Here is a tiny trained network, its code and every weight. The questions are about switching its units off for an input and a class, where a switched-off unit gives its printed mean instead of its output.

import numpy as np


def w(rows, s, z=0):
    codes = np.array(rows[::2]) - 128.0
    scale = np.full(codes.shape[1], s)
    scale[-1] = z or s
    return codes * scale


def norm(h):
    return h / np.sqrt((h * h).mean(-1, keepdims=True) + 1e-5)


def f(y):
    return y / 2 * (1 + np.tanh(0.7978845608 * (y + 0.044715 * y**3)))


def log_softmax(a):
    a = a - a.max(-1, keepdims=True)
    return a - np.log(np.exp(a).sum(-1, keepdims=True))


def net(x, mask):
    res = np.array(x, float).reshape(1, 4) / 4 @ E
    u = 0
    for l in range(3):
        y = f(norm(res) @ A[l][:, :-1].T + A[l][:, -1])
        res = res + np.where(mask[u : u + 7], y, B[l][:, -1]) @ B[l][:, :-1]
        u += 7
    return log_softmax(norm(res)[-1] @ U[:, :-1].T + U[:, -1])


A, B = {}, {}
E = w([
[22,177,65,99,132,93],'x0',
[129,139,146,112,171,236],'x1',
[130,137,134,129,130,127],'x2',
[106,94,132,1,127,123],'x3',
],0.0092)
A[0] = w([
[178,139,153,102,163,122,151],'L0N0',
[173,135,61,86,181,91,126],'L0N1',
[125,90,103,147,157,139,196],'L0N2',
[106,197,6,184,159,130,110],'L0N3',
[117,170,162,164,96,184,4],'L0N4',
[176,136,119,88,161,111,41],'L0N5',
[184,147,146,109,121,84,121],'L0N6',
],0.011,0.0027)
B[0] = w([
[98,35,60,160,135,199,180],'L0N0',
[133,87,118,170,2,109,161],'L0N1',
[197,189,143,210,180,250,152],'L0N2',
[26,58,128,187,176,83,254],'L0N3',
[173,170,219,227,194,208,154],'L0N4',
[154,108,251,130,60,127,138],'L0N5',
[79,173,152,132,205,74,179],'L0N6',
],0.0063,0.0047)
A[1] = w([
[159,59,203,141,151,67,83],'L1N0',
[16,191,90,2,134,131,94],'L1N1',
[212,65,158,243,182,97,11],'L1N2',
[103,202,91,64,202,81,131],'L1N3',
[175,67,177,92,118,137,112],'L1N4',
[232,198,118,163,127,119,131],'L1N5',
[235,224,95,214,140,122,254],'L1N6',
],0.0093,0.0021)
B[1] = w([
[19,238,181,121,181,101,192],'L1N0',
[224,202,138,157,129,160,253],'L1N1',
[193,170,84,34,69,98,240],'L1N2',
[254,51,87,158,168,147,169],'L1N3',
[93,114,170,213,145,103,191],'L1N4',
[118,172,130,4,10,165,158],'L1N5',
[126,128,31,97,174,130,207],'L1N6',
],0.0071,0.0067)
A[2] = w([
[194,129,144,150,107,47,232],'L2N0',
[117,147,57,64,180,77,79],'L2N1',
[116,3,231,109,148,190,3],'L2N2',
[98,95,251,102,99,72,29],'L2N3',
[53,45,144,135,100,142,40],'L2N4',
[137,127,131,129,149,205,234],'L2N5',
[123,98,117,65,56,100,172],'L2N6',
],0.011,0.0037)
B[2] = w([
[86,175,115,57,112,126,253],'L2N0',
[203,105,166,109,47,157,203],'L2N1',
[141,119,215,74,16,32,210],'L2N2',
[22,139,165,112,254,195,230],'L2N3',
[184,146,130,111,110,127,149],'L2N4',
[159,21,122,201,137,143,251],'L2N5',
[139,210,130,201,132,181,194],'L2N6',
],0.0098,0.0054)
U = w([
[175,215,78,88,49,102,255],'0',
[240,72,77,171,142,214,189],'1',
[26,167,191,83,203,109,55],'2',
[160,48,226,117,67,114,54],'3',
[45,123,49,178,119,5,74],'4',
[75,68,93,252,224,157,9],'5',
],0.015,0.0023)

Each question gives the input, the list of numbers given to net, and the class t.
The units are the neurons (one row each of A and B). Each row of codes is followed by its name. A weight is (code - 128) times the scale printed after its matrix; where a second scale follows, it is the last column's (A, B and U).
mask holds one flag per neuron, layer by layer. A switched-off neuron (its flag False) gives its mean, the last column of its row in B, instead of its output. The means were averaged over made-up inputs and are rounded, as every weight is.
A unit's drop is (log p(t) with every unit on - log p(t) with that unit switched off) / (log p(t) with every unit on - log p(t) with every unit switched off).
The circuit of an input: a set's keep is (log p(t) with only the set's units on - log p(t) with every unit switched off) / (log p(t) with every unit on - log p(t) with every unit switched off). Starting from the 12 units with the biggest drops (on a tie, the unit counted first), units are removed one at a time, each time the one whose removal leaves the highest keep (on an exact tie, the one counted first), for as long as the keep stays at least 0.8.
units of the circuit, in order: the units of the circuit, biggest drop first
k most important neurons: the k neurons with the biggest drops, biggest first
k most important neurons of layer l: the k neurons of layer l with the biggest drops, biggest first
drop of u: that unit's drop, to one decimal
input [-8,-5,3,-1], class 0: units of the circuit, in order -> L1N2
input [0,4,-2,5], class 3: 3 most important neurons of layer 1 -> L1N2, L1N6, L1N4
input [-7,-7,-2,0], class 0: 2 most important neurons -> L1N2, L0N3
input [-3,1,-5,1], class 3: 3 most important neurons -> L0N0, L1N1, L2N2
input [7,1,-6,0], class 5: 2 most important neurons -> L1N2, L0N3
input [8,2,6,-3], class 5: 2 most important neurons of layer 2 -> L2N2, L2N0
input [7,0,3,6], class 0: 2 most important neurons -> L0N1, L0N0
input [4,0,3,0], class 4: 3 most important neurons of layer 0 -> L0N3, L0N4, L0N0
input [8,6,-8,-1], class 5: 2 most important neurons -> L0N3, L1N2
input [6,5,-8,0], class 5: 2 most important neurons -> L1N2, L0N3
input [-6,5,4,2], class 3: 2 most important neurons -> L2N2, L1N1
input [-8,6,-3,3], class 3: drop of L2N2 -> 0.8
input [-4,6,-4,8], class 3: drop of L2N2 -> 0.9
input [-8,7,6,4], class 3: drop of L2N5 -> 0.0
input [-5,5,2,3], class 3: drop of L2N2 -> 0.8
input [8,-5,-3,2], class 0: units of the circuit, in order -> L2N1
input [8,3,3,-3], class 5: 2 most important neurons of layer 2 -> L2N2, L2N0
input [5,4,5,-1], class 5: 2 most important neurons -> L0N3, L1N2
